Below is a small trained network, with its code and all its weights. Each question gives an input and a class and asks what happens when units are switched off, that is, made to give their printed mean instead of their output.

import numpy as np


def w(rows, s, z=0):
    codes = np.array(rows[::2]) - 128.0
    scale = np.full(codes.shape[1], s)
    scale[-1] = z or s
    return codes * scale


def f(y):
    return y / 2 * (1 + np.tanh(0.7978845608 * (y + 0.044715 * y**3)))


def log_softmax(a):
    a = a - a.max(-1, keepdims=True)
    return a - np.log(np.exp(a).sum(-1, keepdims=True))


def net(x, mask):
    res = np.array(x, float).reshape(1, 4) / 4 @ E
    y = f(res @ A[0][:, :-1].T + A[0][:, -1])
    res = res + np.where(mask, y, B[0][:, -1]) @ B[0][:, :-1]
    return log_softmax(res[-1] @ U[:, :-1].T + U[:, -1])


A, B = {}, {}
E = w([
[95,147,134,150,118,132,129,112,98,158],'x0',
[127,24,76,241,171,112,211,92,154,154],'x1',
[173,148,167,234,171,129,157,192,26,24],'x2',
[58,174,182,130,190,66,208,254,255,138],'x3',
],0.0089)
A[0] = w([
[124,153,98,65,98,151,56,76,167,168,254],'n1',
[177,90,31,118,95,198,110,11,90,113,146],'n2',
[71,64,128,153,111,81,218,161,224,213,117],'n3',
[198,147,120,112,127,111,67,154,25,73,156],'n4',
[115,127,152,156,131,88,167,140,98,109,78],'n5',
[71,193,178,130,162,100,148,172,153,95,142],'n6',
[110,117,116,23,124,157,123,83,141,189,128],'n7',
[139,142,161,206,192,132,223,147,96,55,239],'n8',
[98,197,201,29,39,134,100,176,140,124,201],'n9',
[131,106,111,140,102,166,121,130,106,78,127],'n10',
[160,135,183,224,145,48,180,161,70,49,61],'n11',
[134,32,93,230,123,138,168,100,116,107,231],'n12',
[215,150,206,134,72,225,79,139,2,61,170],'n13',
],0.0076,0.0087)
B[0] = w([
[91,182,123,116,189,135,170,174,131,80,247],'n1',
[114,95,200,182,124,251,3,203,97,68,242],'n2',
[165,219,44,93,178,82,193,75,98,142,218],'n3',
[204,148,108,138,121,52,172,36,193,166,187],'n4',
[128,142,145,98,112,175,175,153,101,106,132],'n5',
[61,161,141,140,111,181,105,151,102,92,183],'n6',
[95,81,182,197,128,182,125,147,122,124,195],'n7',
[254,43,125,174,72,180,72,92,125,181,220],'n8',
[114,52,151,203,58,191,15,145,83,98,230],'n9',
[148,141,70,138,121,139,130,96,94,144,146],'n10',
[81,135,192,135,149,221,68,196,150,94,174],'n11',
[46,190,158,87,212,167,134,215,114,85,239],'n12',
[179,143,94,104,111,62,245,37,190,173,222],'n13',
],0.0074,0.014)
U = w([
[132,27,131,156,93,132,69,113,112,123,249],'0',
[79,154,153,131,168,125,112,195,124,82,15],'1',
[151,142,55,108,145,2,218,41,153,169,121],'2',
],0.011,0.0019)

Each question gives the input, the list of numbers given to net, and the class t.
The units are the neurons (one row each of A and B). Each row of codes is followed by its name. A weight is (code - 128) times the scale printed after its matrix; where a second scale follows, it is the last column's (A, B and U).
mask holds one flag per neuron, in row order. A switched-off neuron (its flag False) gives its mean, the last column of its row in B, instead of its output. The means were averaged over made-up inputs and are rounded, as every weight is.
A unit's drop is (log p(t) with every unit on - log p(t) with that unit switched off) / (log p(t) with every unit on - log p(t) with every unit switched off).
The circuit of an input: a set's keep is (log p(t) with only the set's units on - log p(t) with every unit switched off) / (log p(t) with every unit on - log p(t) with every unit switched off). Starting from the 12 units with the biggest drops (on a tie, the unit counted first), units are removed one at a time, each time the one whose removal leaves the highest keep (on an exact tie, the one counted first), for as long as the keep stays at least 0.8.
circuit, biggest first: the units of the circuit, biggest drop first
unit that matters most: the unit with the biggest drop
k most important neurons: the k neurons with the biggest drops, biggest first
drop when u is switched off: that unit's drop, to one decimal
input [4,1,-4,-1], class 1: unit that matters most => n8
input [1,-4,1,-6], class 2: 2 most important neurons => [n13, n4]
input [4,-4,5,7], class 0: 3 most important neurons => [n8, n12, n1]
input [6,-5,1,5], class 0: 2 most important neurons => [n12, n9]
input [5,4,-7,-8], class 1: circuit, biggest first => [n1, n8]
input [-4,-1,6,1], class 0: 4 most important neurons => [n8, n11, n3, n1]
input [-6,1,-1,-5], class 1: 2 most important neurons => [n8, n9]
input [7,-4,1,7], class 0: circuit, biggest first => [n12, n9]
input [6,5,-4,0], class 1: 2 most important neurons => [n13, n4]
input [5,-3,1,0], class 2: circuit, biggest first => [n2, n12]
input [4,-1,1,2], class 0: 2 most important neurons => [n12, n1]
input [3,-8,1,5], class 0: 3 most important neurons => [n9, n12, n3]
input [8,-8,5,8], class 0: 4 most important neurons => [n9, n8, n12, n1]
input [5,-6,7,-2], class 2: circuit, biggest first => [n13]
input [2,-1,6,5], class 0: 2 most important neurons => [n8, n1]
input [-6,1,-5,-6], class 1: circuit, biggest first => [n1, n8]
input [8,3,-8,-7], class 1: 2 most important neurons => [n1, n8]
input [-2,6,-5,1], class 2: 3 most important neurons => [n3, n2, n9]
input [-5,-5,4,1], class 0: 2 most important neurons => [n9, n3]
input [2,1,-4,-1], class 1: circuit, biggest first => [n8]
input [-2,6,-4,-6], class 1: drop when n12 is switched off => 0.2
input [-2,-1,6,6], class 0: drop when n5 is switched off => 0.0
input [-4,-6,3,-2], class 2: drop when n13 is switched off => 0.2
